The symbols move the points like this.
π: s995->s387, s732->s692, s475->s940, s692->s732, s284->s964, s238->s700, s161->s280, s698->s666, s620->s368, s933->s764, s51->s482, s700->s238, s671->s591, s536->s576, s387->s995, s482->s51, s964->s284, s940->s475, s280->s161, s914->s451, s368->s620, s690->s417, s323->s28, s203->s322, s177->s721, s576->s536, s591->s671, s666->s698, s481->s496, s200->s865, s865->s200, s811->s840, s721->s177, s28->s323, s330->s842, s417->s690, s496->s481, s427->s151, s764->s933, s151->s427, s840->s811, s451->s914, s322->s203, s842->s330
ζ: s995->s865, s732->s811, s475->s131, s45->s427, s692->s840, s284->s591, s238->s500, s552->s161, s161->s552, s698->s576, s620->s668, s671->s964, s536->s666, s387->s200, s482->s414, s964->s671, s801->s842, s414->s482, s914->s496, s690->s323, s500->s238, s323->s690, s203->s975, s576->s698, s591->s284, s666->s536, s481->s451, s200->s387, s131->s475, s865->s995, s811->s732, s721->s604, s28->s417, s417->s28, s668->s620, s496->s914, s604->s721, s427->s45, s764->s373, s840->s692, s451->s481, s975->s203, s373->s764, s842->s801
ω: s995->s203, s943->s764, s475->s671, s569->s842, s692->s552, s780->s482, s238->s875, s552->s692, s161->s840, s620->s536, s671->s475, s536->s620, s387->s322, s482->s780, s964->s131, s940->s591, s280->s811, s914->s690, s368->s576, s690->s914, s323->s496, s203->s995, s576->s368, s591->s940, s666->s668, s481->s28, s131->s964, s865->s975, s811->s280, s721->s97, s28->s481, s875->s238, s417->s451, s668->s666, s496->s323, s386->s427, s427->s386, s764->s943, s840->s161, s451->s417, s975->s865, s322->s387, s97->s721, s842->s569
β: s995->s496, s475->s875, s45->s692, s569->s620, s692->s45, s238->s671, s161->s386, s837->s721, s180->s764, s620->s569, s700->s591, s671->s238, s536->s842, s387->s481, s482->s993, s964->s500, s993->s482, s801->s666, s914->s865, s690->s975, s500->s964, s323->s203, s203->s323, s576->s330, s591->s700, s666->s801, s481->s387, s200->s451, s865->s914, s811->s151, s721->s837, s28->s322, s875->s475, s330->s576, s496->s995, s386->s161, s427->s840, s764->s180, s151->s811, s840->s427, s451->s200, s975->s690, s322->s28, s842->s536
σ: s995->s427, s732->s451, s475->s97, s45->s865, s692->s914, s780->s620, s238->s837, s552->s690, s161->s323, s837->s238, s620->s780, s51->s576, s671->s721, s536->s482, s387->s151, s482->s536, s964->s604, s993->s842, s280->s28, s414->s666, s914->s692, s690->s552, s323->s161, s203->s386, s49->s764, s177->s591, s576->s51, s591->s177, s666->s414, s481->s811, s865->s45, s811->s481, s721->s671, s28->s280, s496->s840, s386->s203, s604->s964, s427->s995, s764->s49, s151->s387, s840->s496, s451->s732, s97->s475, s842->s993
χ: s995->s842, s943->s475, s475->s943, s569->s203, s692->s414, s780->s161, s238->s180, s161->s780, s698->s451, s180->s238, s620->s323, s933->s591, s51->s811, s671->s764, s536->s496, s387->s330, s482->s840, s964->s373, s993->s427, s801->s865, s414->s692, s914->s666, s368->s28, s690->s668, s323->s620, s203->s569, s49->s721, s576->s481, s591->s933, s666->s914, s481->s576, s865->s801, s811->s51, s721->s49, s28->s368, s330->s387, s668->s690, s496->s536, s427->s993, s764->s671, s840->s482, s451->s698, s373->s964, s842->s995
γ: s995->s238, s943->s620, s475->s323, s692->s604, s284->s451, s238->s995, s161->s97, s837->s427, s180->s842, s620->s943, s933->s576, s700->s387, s671->s496, s536->s764, s387->s700, s482->s49, s964->s914, s940->s28, s914->s964, s690->s131, s500->s865, s323->s475, s203->s875, s49->s482, s177->s811, s576->s933, s591->s481, s666->s373, s481->s591, s131->s690, s865->s500, s811->s177, s721->s840, s28->s940, s875->s203, s496->s671, s604->s692, s427->s837, s764->s536, s840->s721, s451->s284, s97->s161, s373->s666, s842->s180

The rows follow the links: the fewer symbols apart two points are, the more alike their rows tend to be.

Rows with their points:
45 59 -8 49 40 4 -44 -38 -77 -81 -69 -50 -19 50 -86 -68 50 -63 40 30 20 52 49 -28 34 62 -69 13 -2 39 -2 18 16 -4 28 -8 13 14 -75 -27 79 13 54 67: s180
27 -13 27 -31 57 32 26 -63 -27 -15 -19 -53 45 65 -92 -76 0 -62 47 56 28 18 61 10 -70 80 -23 78 1 3 84 -45 45 -45 16 -22 85 24 -42 -9 47 -12 14 60: s238
25 -37 30 -12 56 32 65 -76 -4 61 -21 -60 139 65 -46 -6 -42 8 36 40 -6 -106 -27 23 18 46 18 87 -49 7 -33 0 -27 -23 -48 -60 -2 48 9 69 -55 -20 -12 -63: s721
-18 -21 7 33 -31 46 7 75 -5 -121 -74 56 -78 -5 -7 -1 -4 -41 13 -38 81 64 -5 -83 97 18 -41 9 -16 69 -102 -1 -18 -9 66 -58 -65 -86 53 -69 -11 -26 35 -6: s536
20 -7 -25 -15 -54 12 7 29 -33 71 134 55 9 -79 101 28 -58 46 -31 -37 -56 -81 -37 58 29 -50 15 -72 23 -50 23 38 -68 17 -22 41 -19 1 -9 26 -50 61 -25 -44: s732
11 24 46 6 12 33 -17 -57 35 53 -30 -80 75 55 -13 17 23 -3 9 96 -52 -97 -66 35 26 -31 35 78 -28 32 -33 23 16 51 -49 -3 -31 25 -19 102 -68 -8 32 -45: s97
-88 -43 1 38 -51 -3 -19 45 -44 -3 -18 28 -22 1 -23 53 -68 -38 -16 -94 19 93 -16 -70 93 9 -34 4 -28 -37 -63 -16 -64 -32 57 -28 -33 -47 -53 -93 -37 -89 26 16: s576
26 -39 -53 51 -4 23 40 -7 -77 -35 -16 24 -9 11 7 -45 -89 52 37 -18 -6 39 -54 -43 72 -12 -17 46 -13 52 -133 44 -90 3 -18 -25 -29 -13 44 -33 -107 -63 5 -30: s482
-69 -21 88 -67 -33 61 1 26 2 7 56 6 -40 -77 21 97 5 -65 -39 -73 -2 -13 -69 -14 64 16 25 19 43 -18 72 -28 -10 -45 73 -53 9 -63 12 -6 24 -63 0 -24: s481
-26 53 -15 -50 -40 -28 14 31 0 45 122 53 -51 -68 37 13 2 -8 -52 -60 14 20 39 5 -97 13 -11 -108 52 -58 131 12 11 -19 22 58 48 -10 -13 -11 85 57 -51 62: s200
-51 43 -12 -43 -3 -26 -14 26 13 14 1 -26 -69 -50 -27 19 36 -59 -41 6 -27 57 -63 3 -84 -31 32 69 90 -32 88 1 102 38 -3 42 56 -49 -7 -19 75 -82 -33 32: s322
-4 52 39 -19 19 19 -19 -50 -28 26 33 -89 15 20 -62 -4 34 -99 1 -13 2 18 10 10 -15 44 -17 39 45 -22 110 -17 43 -35 42 -11 105 28 -113 4 90 32 39 41: s700
20 33 -72 -57 -3 19 69 -38 -49 25 88 -47 12 -63 11 -16 -51 -5 -40 -22 -94 37 -100 23 -44 -6 2 66 82 -3 56 86 -4 25 -3 8 121 -12 -5 37 7 -27 -5 11: s151
-36 -23 3 -19 -13 28 41 -37 -56 117 56 -1 53 -48 39 45 -98 18 19 -29 -72 -29 -109 17 44 -15 17 88 -10 -14 -8 29 -70 -3 -1 -40 34 -52 18 15 -102 -63 -43 -39: s811
109 18 -78 -27 -18 -3 63 1 -42 -13 100 33 -4 -52 46 -51 -10 76 -15 6 -48 -22 -2 38 -88 -2 -39 -56 38 45 59 72 -20 6 -51 34 63 47 64 56 -5 91 -42 3: s45

Each walk starts at a row. The symbols on each line, taken left to right, move it on to the next point.
Answer with the point's row; about right is enough.
new walk
-54 3 -8 -30 0 -29 34 -2 -30 30 35 4 -21 -39 -11 19 -38 -82 -26 -53 -22 59 -39 -19 -79 41 -12 47 35 -47 99 -20 31 -22 38 -3 122 -22 -13 -39 36 -83 -60 58
ζ ζ β π ζ σ σ -> 17 -34 65 -23 -18 22 22 30 44 -37 65 85 -26 -46 82 16 33 24 -25 -13 56 -72 53 18 -51 -23 18 -124 -30 8 60 -43 -1 -42 44 11 -19 4 96 1 -15 49 -41 -40
ω γ γ ω β -> 33 -4 -22 -35 -3 -37 47 4 -20 -7 57 72 -18 -13 9 -45 -8 20 -18 22 27 39 66 26 -137 18 3 -83 -2 -15 76 -54 4 -33 22 29 64 31 56 -36 36 58 -84 26
new walk
10 -62 -26 47 -35 -32 -39 82 -8 -54 -6 106 -53 1 36 -20 -26 58 18 -35 53 61 71 -35 19 -13 -46 -112 -60 -15 -46 -5 -67 -12 27 26 -94 8 44 -80 -12 55 -30 17
χ ω χ χ ζ β -> -12 -4 -14 -9 37 -29 43 -3 17 -30 -37 -5 -15 -23 -38 -9 15 -40 -2 38 19 58 9 15 -141 -17 55 82 37 -10 74 -69 98 7 3 4 81 -10 66 -22 14 -105 -50 50
π π ω χ -> 2 -4 -40 45 18 -32 32 0 -41 -107 -77 33 -35 21 -55 -52 -33 -45 25 -33 32 129 35 -45 -50 38 -74 24 -11 34 -45 -18 23 -5 10 -12 42 -9 16 -68 26 -51 -37 60
new walk
39 7 -19 42 4 26 -13 -33 -34 5 -36 -87 35 76 -26 -47 3 17 53 28 -20 -20 -28 -26 103 44 -44 50 -27 74 -143 74 -52 16 -3 -42 -37 9 -63 30 -45 18 64 -45
χ γ ζ -> 48 -64 -34 -19 -29 6 44 -2 -40 43 72 70 26 -22 84 -39 -60 118 -12 4 -9 -53 4 70 -41 -34 -7 -71 -44 4 7 -9 -64 -13 -32 3 -19 38 91 12 -101 56 -46 -53
σ β ζ σ -> 53 -6 -45 -20 44 18 104 -57 -63 -4 25 -17 47 -39 -14 -75 -77 12 39 1 -16 48 -64 14 -105 -16 -5 85 37 24 21 17 -9 20 -36 -8 100 31 73 35 -50 -47 -40 0
new walk
-65 -34 56 -29 36 28 -16 11 82 -37 -70 18 -15 -31 16 54 76 -22 -14 14 50 -55 11 -8 -16 -26 67 46 44 13 33 -63 85 19 -2 -36 -45 -47 129 -8 -17 -104 6 -22
χ χ γ σ γ -> -7 -64 -38 -6 38 28 42 -27 -6 47 -35 -3 34 -30 60 2 -67 33 -13 62 -43 -45 -38 36 -18 -49 52 121 9 18 -41 -41 -3 40 -74 -16 -11 8 101 44 -107 -92 -28 -65
γ ω γ χ β -> 84 34 -96 17 11 6 30 -28 -77 -62 -11 17 -34 -35 -38 -81 -23 29 24 -9 -39 95 -56 -49 7 17 -39 58 41 65 -65 95 -4 16 -8 -5 48 -7 -8 -7 -8 -6 30 40
new walk
-18 1 -8 52 -44 -28 -63 59 -11 -4 52 77 -54 -22 37 36 -38 29 -28 -95 6 50 20 -30 92 -15 -39 -117 -24 -19 -39 20 -43 -16 48 20 -52 -37 -44 -35 23 65 3 11
ζ χ γ π -> -27 -21 124 -2 27 44 -12 -27 66 -32 -45 -70 85 55 -31 33 66 -61 20 18 48 -79 5 2 9 42 29 33 -7 35 26 -61 35 -49 43 -60 -9 20 -26 53 18 31 10 -48
γ π π γ γ -> -58 -85 91 -32 19 43 72 8 17 -30 -28 36 -10 -3 -8 16 -39 -29 22 -37 64 7 22 -11 -28 17 34 46 -20 8 42 -103 -6 -70 53 -58 5 -18 131 -30 -39 -99 -49 -27
new walk
7 12 38 -18 8 24 22 -63 -3 99 57 -102 110 35 -6 44 -27 -20 2 16 -78 -109 -101 10 76 37 -6 89 19 -25 14 40 -40 19 -4 -38 25 11 -86 66 -28 6 43 -77
σ σ σ χ -> -30 23 24 67 -20 0 -59 0 6 -18 -51 -66 33 55 -43 44 5 -93 6 -33 25 26 -13 -47 123 55 -39 11 -37 -10 -56 44 2 -4 42 -53 -53 -33 -127 -45 40 14 70 -9
π β β ω -> -29 8 4 58 42 -31 -64 1 46 -46 -116 -45 33 55 -45 24 44 -34 22 64 55 14 23 -51 86 34 -6 25 -43 19 -80 4 29 24 2 -23 -77 -4 -41 -8 16 11 60 10
new walk
29 -8 12 55 -22 -36 -71 25 20 -32 -7 6 19 80 15 8 30 16 14 12 47 -29 82 -18 49 51 -31 -139 -76 -5 -73 16 -34 -36 26 25 -70 26 -43 -30 33 114 33 4
χ ω ω ζ ζ -> 21 -41 74 9 -7 -52 -6 6 45 43 50 17 61 100 18 27 39 35 27 10 58 -80 92 36 -44 33 9 -99 -86 -35 21 -65 -20 -62 11 5 -38 59 -22 -16 -5 76 -14 -5
σ σ γ γ π -> -21 -3 69 -24 -51 -15 -37 -6 60 105 83 2 79 21 30 73 70 -11 -21 6 22 -54 28 38 37 31 14 -94 -56 -66 68 -23 -7 -60 40 11 -22 30 -91 15 47 108 10 13
